Below are the code and all the weights of a small trained network. Each question names an input and a target symbol and asks about switching units off, where a switched-off unit gives its printed mean instead of its output.

import numpy as np


def w(rows, s, z=0):
    codes = np.array(rows[::2]) - 128.0
    scale = np.full(codes.shape[1], s)
    scale[-1] = z or s
    return codes * scale


def f(y):
    return y / 2 * (1 + np.tanh(0.7978845608 * (y + 0.044715 * y**3)))


def softmax(a):
    e = np.exp(a - a.max(-1, keepdims=True))
    return e / e.sum(-1, keepdims=True)


def log_softmax(a):
    a = a - a.max(-1, keepdims=True)
    return a - np.log(np.exp(a).sum(-1, keepdims=True))


def net(x, mask):
    ids = ['βδεζξπστψ'.index(c) for c in x.split()]
    T = len(ids)
    res = E[ids] + P[:T]
    r = res
    for j in range(3):
        rows = slice(3 * j, 3 * j + 3)
        q, k, v = (r @ M[0][rows].T for M in (Q, K, V))
        z = softmax(np.where(np.tri(T) > 0, q @ k.T / 3**0.5, -1e9)) @ v
        o = O[0][rows]
        res = res + np.where(mask[j], z, o[:, -1]) @ o[:, :-1]
    y = f(res @ A[0][:, :-1].T + A[0][:, -1])
    res = res + np.where(mask[3:7], y, B[0][:, -1]) @ B[0][:, :-1]
    return log_softmax(res[-1] @ U[:, :-1].T + U[:, -1])


Q, K, V, O, A, B = {}, {}, {}, {}, {}, {}
E = w([
[73,151,56,198],'β',
[155,186,160,240],'δ',
[164,30,147,69],'ε',
[195,70,193,116],'ζ',
[67,240,100,234],'ξ',
[112,4,74,97],'π',
[133,115,120,212],'σ',
[178,92,163,168],'τ',
[82,88,56,98],'ψ',
],0.0044)
P = w([
[208,166,65,94],'0',
[75,129,153,147],'1',
[138,51,92,206],'2',
[112,180,170,44],'3',
[127,48,112,226],'4',
[53,134,175,124],'5',
[143,31,121,216],'6',
[97,197,202,1],'7',
[125,16,129,243],'8',
[25,135,202,125],'9',
[132,17,145,235],'10',
[115,209,221,59],'11',
],0.0071)
Q[0] = w([
[78,125,164,145],'h1',
[128,125,129,121],'h1',
[102,131,145,148],'h1',
[173,245,130,3],'h2',
[62,96,175,162],'h2',
[238,109,30,177],'h2',
[152,140,128,139],'h3',
[147,113,114,154],'h3',
[114,159,154,78],'h3',
],0.034)
K[0] = w([
[171,115,79,150],'h1',
[126,136,134,121],'h1',
[150,111,101,148],'h1',
[1,16,210,229],'h2',
[123,197,146,40],'h2',
[215,81,25,208],'h2',
[141,143,119,106],'h3',
[153,150,104,121],'h3',
[65,100,179,153],'h3',
],0.028)
V[0] = w([
[78,131,179,107],'h1',
[130,137,130,61],'h1',
[108,87,130,143],'h1',
[36,89,27,59],'h2',
[201,2,148,107],'h2',
[121,143,58,168],'h2',
[63,193,211,104],'h3',
[146,101,97,151],'h3',
[144,193,145,23],'h3',
],0.023)
O[0] = w([
[100,197,96,130,38],'h1',
[71,156,109,185,34],'h1',
[170,149,137,109,169],'h1',
[198,19,31,196,168],'h2',
[226,248,137,197,67],'h2',
[136,48,186,130,178],'h2',
[20,141,22,163,3],'h3',
[170,126,170,129,178],'h3',
[68,112,25,25,73],'h3',
],0.018,0.0064)
A[0] = w([
[120,128,105,249,37],'n1',
[194,183,97,96,2],'n2',
[129,98,139,45,102],'n3',
[211,168,21,80,179],'n4',
],0.016,0.0046)
B[0] = w([
[110,177,84,41,145],'n1',
[139,141,4,181,185],'n2',
[74,161,119,190,252],'n3',
[58,120,203,32,172],'n4',
],0.017,0.023)
U = w([
[163,20,106,186,175],'β',
[61,228,193,85,84],'δ',
[83,137,86,17,162],'ε',
[77,185,35,94,130],'ζ',
[19,128,52,105,1],'ξ',
[248,38,71,67,179],'π',
[241,201,252,95,210],'σ',
[171,189,72,201,97],'τ',
[147,101,235,21,139],'ψ',
],0.0035,0.0044)

Each question gives the input, a string of symbols that net reads in full, and the target symbol t.
The units are the heads (3 rows each of Q, K, V and O) and the neurons (one row each of A and B). Each row of codes is followed by its name. A weight is (code - 128) times the scale printed after its matrix; where a second scale follows, it is the last column's (O, A, B and U).
mask holds one flag per unit, heads first, then neurons. A switched-off unit (its flag False) gives its mean, the last column of its rows in O or B, instead of its output. The means were averaged over made-up inputs and are rounded, as every weight is.
A unit's drop is (log p(t) with every unit on - log p(t) with that unit switched off) / (log p(t) with every unit on - log p(t) with every unit switched off).
The circuit of an input: a set's keep is (log p(t) with only the set's units on - log p(t) with every unit switched off) / (log p(t) with every unit on - log p(t) with every unit switched off). Starting from all 7 units, units are removed one at a time, each time the one whose removal leaves the highest keep (on an exact tie, the one counted first), for as long as the keep stays at least 0.8.
circuit, biggest first: the units of the circuit, biggest drop first
k most important neurons: the k neurons with the biggest drops, biggest first
which heads matter: for each layer, one digit per head in row order, 1 if its drop is at least 0.15 and else 0, layers parted by /
input ψ β τ ζ τ, target ψ: circuit, biggest first => n4, h3, h2, n2
input τ β π π, target β: which heads matter => 010
input τ ξ β β τ τ β ξ ψ π π, target τ: circuit, biggest first => h2, n2, n4, h1
input β τ σ ψ ζ ε β π β ψ, target ε: circuit, biggest first => h2, n1, n4
input ψ σ β τ σ ψ β, target ψ: circuit, biggest first => n4, h2, h3, n2
input β δ δ ψ τ β τ ε, target β: circuit, biggest first => h2, h3
input ζ π β τ σ ξ ζ δ β ξ δ τ, target ξ: circuit, biggest first => h2, n3
input τ τ τ ψ, target σ: which heads matter => 011
input δ ε π β σ ψ β β ψ, target δ: circuit, biggest first => h2, n3
input ζ ζ ξ, target ζ: 2 most important neurons => n2, n4
input δ β ξ ζ β τ β ξ, target σ: circuit, biggest first => h3, n3, h2, n2
input ε ψ β β σ β τ ζ β β, target τ: circuit, biggest first => h2, h3, n2
input τ δ δ, target τ: circuit, biggest first => h2, n2, n4
input β β π σ ξ π ψ ε, target ε: 3 most important neurons => n1, n4, n3
input δ ε δ, target δ: 2 most important neurons => n3, n2
input ζ β τ, target ζ: circuit, biggest first => n2, h3, h2, n4
input β β β ψ, target β: most important neuron => n4
input τ β β ψ δ β β β ψ ζ ε, target τ: 2 most important neurons => n2, n4
input ξ π τ β σ β τ τ ζ β, target σ: which heads matter => 001
input ζ ε τ τ β ζ ε ψ τ β β σ, target β: 2 most important neurons => n4, n1
input τ β β ψ ψ β τ τ β ψ ζ τ, target π: which heads matter => 011
